Each row is followed by its class.
-3, 15, 23, 1, -1, 0, -13, -9, 2, 8, 15, -3, -7, 20, 1, -5, 9, -7, -5, 18, -11, -28, 18, 1, -8, 4, 16, -8, -20, -1, -22, 10, 0, -9, 1, 0, 10, 18, -2, 3, -6, -11, -15, 18, -7, -13, 13, 48, 2, -19, -7, -11, -9, -16, 1, -2, 5, 11, -3, 3, -34, -13, 22  E
5, 5, 11, 7, 49, -2, -18, -6, 24, 13, -6, 10, -2, 27, 0, -35, -5, 11, -2, 23, 19, 15, 18, 4, 6, -26, 20, -7, 4, 3, 6, 8, 1, -7, -8, -6, 16, -3, -10, -8, -4, -5, -6, 14, 19, 11, 25, 15, -27, -44, -17, 19, -14, -3, -1, -4, 47, -11, 3, 21, -46, -11, 14  W
4, -3, 3, 3, 6, -4, 0, -12, 4, 11, -5, 5, 4, -2, -4, -4, 7, -23, -21, 15, -5, 22, 8, -7, -9, 11, 12, -5, -25, -10, 4, -5, 12, -6, 21, 9, -7, -28, -5, 7, -8, -9, 2, 17, -29, 2, -17, 41, -5, 23, 6, 14, 10, -2, -6, -12, -18, 15, -5, 13, -10, -5, -13  E
1, 4, 14, 13, -7, 0, 5, 1, -2, 6, 13, 6, -11, 10, -12, -1, 25, -24, -23, 3, -16, 11, 18, -16, 8, 14, 8, 1, -12, 0, 2, 9, 8, -9, 8, 2, 3, 4, -13, 7, 8, 6, -5, 15, -18, -1, -24, 34, 3, 8, 2, -11, 6, 9, 2, 2, -17, 26, -11, 13, -26, 12, 3  D
7, 7, -12, 7, 0, -5, 3, -5, -14, -6, 0, -5, 0, 8, 6, -2, 3, -2, 0, 2, -3, -18, -13, -2, -7, -26, -1, -2, -7, -1, -7, -7, -1, 2, 19, 0, 2, 3, -5, 0, 1, -3, 8, 2, -30, -14, -21, 42, 21, -2, -4, 2, -3, 5, 3, -3, -52, -2, -8, 8, -2, 3, -7  D
-2, 17, 4, 21, -6, -6, 0, -10, 13, 8, -5, -10, 5, 13, 27, -7, 8, -21, -7, -2, -15, -14, -7, -13, 14, -5, 14, -5, 3, -2, -6, -17, 2, -5, 15, -15, -18, 10, -5, -15, 15, -3, 2, 12, -40, 0, -8, 61, 26, -3, -20, 2, -5, 10, 4, -1, -42, 2, -6, 14, -18, 14, -2  D
8, -2, 0, 7, 18, -14, -1, -4, -22, 5, 5, -8, -1, 16, 1, 10, 13, 2, 18, 23, -5, -18, 10, -1, -2, -18, 15, 0, -15, -3, -4, 22, 4, 16, 10, -6, 6, -8, 8, 15, -11, 2, -6, 11, -20, -5, -1, 32, 15, -29, 39, 1, -12, -12, 7, -24, 20, 7, -2, 24, -56, -14, 27  W
5, 1, -6, 5, 7, -14, -2, -4, -17, -3, 9, 3, 0, 9, -3, -4, 10, -6, -4, -1, -11, 14, 7, -4, 8, -7, 4, 6, -5, -4, 3, -10, 0, 8, 17, 9, -7, 0, -11, 6, -1, 2, 1, 25, -19, -18, -17, 24, 30, 12, -1, 4, 0, 9, -4, 3, -39, 15, -4, 15, -1, -25, -20  D
7, 4, 3, 3, 0, 2, 3, -16, -22, 5, 0, -2, 6, 0, -1, 3, 16, -8, -3, 5, -8, 3, 6, -4, 24, -7, -1, 15, -7, -2, -3, 2, -12, 9, 9, 4, -3, 1, -3, 3, 7, 0, -13, 7, -20, -9, -10, 21, 6, 11, 4, 3, 5, -1, -13, 5, -18, 3, 10, 15, 4, -18, -8  D
1, -5, 18, 6, 12, 12, 12, 5, 58, 11, 4, -2, 1, 7, 0, -5, -5, -14, 5, 2, 28, 6, 6, 4, -4, 47, 10, -9, -10, 5, 14, -6, 1, -11, -9, -14, -4, -3, -8, 2, -8, -17, -14, 14, -5, 10, 6, 6, -6, 7, 4, 11, -9, -8, -2, 6, -3, 7, 10, 4, -6, 5, 2  W
-6, -8, -13, -2, -5, 4, 15, 4, 33, 11, -9, 5, 0, -4, -4, 20, -15, -12, 12, -6, 12, -13, -8, 6, -4, 23, -4, -14, -11, -7, 0, -14, 0, -1, -6, -15, -11, -9, 4, -3, -8, -15, 7, 14, -12, 10, -6, 11, 27, 17, 1, 9, 1, 6, 0, -10, -16, -3, 7, 9, 2, 10, 3  E
15, 4, 1, -4, 4, -1, 0, -4, 22, 15, 25, -3, 8, 7, -4, -7, -3, 8, 4, 1, -7, -25, 10, 1, -19, 1, 26, 2, -25, 2, 1, 17, -12, -21, -9, -6, 8, 2, -5, 2, -8, -16, -4, 5, -4, -5, 19, 25, 16, -20, 6, 15, -9, -6, -1, -19, -8, 10, -9, 15, -3, 3, 1  W
-1, 3, 9, 11, 16, -1, -2, 5, 22, 0, -2, -2, -4, 13, 0, -21, 6, -4, -9, -2, -4, 30, 1, -7, 17, -24, 10, -4, 2, -20, -1, -6, 9, 7, -2, 7, 2, -17, -6, 0, 1, 7, -5, 13, -19, -9, -10, 14, 21, -10, -12, 10, 0, 6, -3, -6, -38, -4, -11, 19, -36, 6, -2  E
8, 5, 15, 5, 4, 9, 7, 4, 9, -6, 3, 4, 9, 1, 0, 6, 13, -10, -24, 1, -15, 9, 19, -7, 0, 15, -4, 3, -18, -3, 8, 13, -5, 5, -8, -3, 13, 5, -4, 2, 1, -7, 5, 10, -54, -3, -6, 11, 2, 11, 20, -3, -5, -4, -8, 1, -26, 21, -5, -2, 7, 8, -4  D
3, 12, 31, 11, 24, 11, -5, -7, 15, 20, 14, -1, -18, 4, 5, -4, 9, -31, -4, 6, 1, 13, -9, -14, -2, 13, 14, -12, -16, -6, 0, 2, 2, -9, 2, -19, -6, 10, -4, -4, -9, -15, 0, 19, -1, 9, 1, 61, -7, -2, -3, 3, -1, -5, -13, 9, -21, 5, 7, -13, -13, -6, -11  E
6, 8, 5, 11, 3, 4, -3, -4, 7, 5, 6, 1, 1, 7, -2, -10, 4, 3, -5, -1, -16, 9, 12, -10, 1, -18, 16, 1, -7, 10, -1, -13, -15, -4, -8, 8, 0, -9, -7, -9, 11, 1, -5, 9, -17, -10, -1, 19, -2, 0, -8, 7, 6, 2, -4, 8, -45, 1, -14, -5, -12, 1, -9  D
4, 0, 0, 4, -10, -10, 8, 6, -17, -9, 2, -6, 0, 9, -1, 7, 8, -9, -14, -5, -16, -6, 0, 2, 5, 2, 0, 1, -8, 1, 12, 7, 0, 2, 9, -2, -3, 3, -7, 14, 4, 6, 4, 9, -14, -5, -7, 6, 17, 12, 6, -6, 4, -3, 1, -2, -22, 22, -11, 6, 8, -1, -2  D
5, 19, 14, 12, 12, 7, -14, -8, 25, 19, -12, 14, 7, 19, 5, -27, -8, -8, 4, -4, 1, 8, 4, -8, 11, -17, 12, -19, -7, -5, -1, -31, -6, -14, -1, -20, 4, 4, -15, -17, 11, -3, 3, 30, 4, 15, 2, 58, -10, -19, -17, 7, -11, 8, -8, 6, -11, -5, -14, 8, -24, 5, -7  E
-2, 3, 13, 4, 25, 5, 4, 3, 53, 4, -19, 2, -3, 10, -8, -11, 4, 1, -1, -2, 24, 9, 11, 6, 11, 12, 10, -9, -10, 0, 16, -6, -10, 35, -5, -20, 17, 4, -13, -5, 3, -16, 3, 11, -1, 16, 12, -4, 2, -7, 4, 17, -13, 6, 16, 2, -21, 1, 12, 22, -27, 5, 7  W
5, 7, 5, 7, 1, 2, -3, -9, -19, -1, 1, 6, -4, 5, -5, -5, 22, -6, -11, 17, -20, 14, 8, -10, 11, 5, 13, -3, -10, -6, -9, 9, 3, 12, 11, 8, -7, 7, -12, 1, -5, -5, 3, 9, -21, 12, -13, 36, 1, 11, -9, -5, -4, -2, -5, 8, -29, 15, -11, 1, -15, 1, -7  D
-4, -11, -21, 4, 31, 2, 16, 2, 42, 6, -5, -3, 6, 23, -10, 7, 4, -17, -5, 15, 11, -2, 9, 3, -4, 1, 21, -8, -33, -15, 3, -13, 6, 16, 3, 14, -7, -20, 5, 18, 4, -14, -4, 24, -61, 2, -37, 39, 20, -4, 2, 28, -8, 0, -6, -40, -41, 30, -6, 48, -38, 6, -1  E
-20, 1, -3, 15, -5, -18, -21, -8, 28, 3, 6, -11, 2, 10, 3, 2, -7, 2, 11, -1, -1, -21, -4, -15, 12, -16, 8, -17, 32, -1, -8, -12, 12, -5, -2, 8, -1, 0, 6, 0, 16, 1, -5, -23, -17, 5, -5, 13, 1, -32, -24, -4, -2, 7, -13, -6, -8, -18, -5, -2, -55, -4, 7  E
1, 10, 10, 9, 10, 6, -17, -9, 21, 15, 12, 6, -2, 9, 12, -18, -8, 10, 16, 8, 1, -3, 4, -6, -1, -24, 19, -13, 1, 6, -9, 3, -1, -16, -14, -6, 5, 7, -3, -7, 1, -13, 0, -14, 7, 2, 13, 36, -12, -41, -26, 6, -8, -2, -7, -4, 18, -5, -1, 1, -37, -6, -7  W
6, 1, 0, 7, -11, 2, 27, 2, -3, -3, 4, -1, -2, 0, -11, -3, 5, -2, -4, -10, -37, 1, -7, 4, -20, 4, 2, 0, 1, -8, -5, -23, 2, 1, 1, 8, -9, -22, -2, 2, 2, 3, 2, 9, -33, -13, -15, 16, 11, 17, 3, -6, 11, 0, -8, 4, -56, 7, -12, -14, 23, 6, -25  D
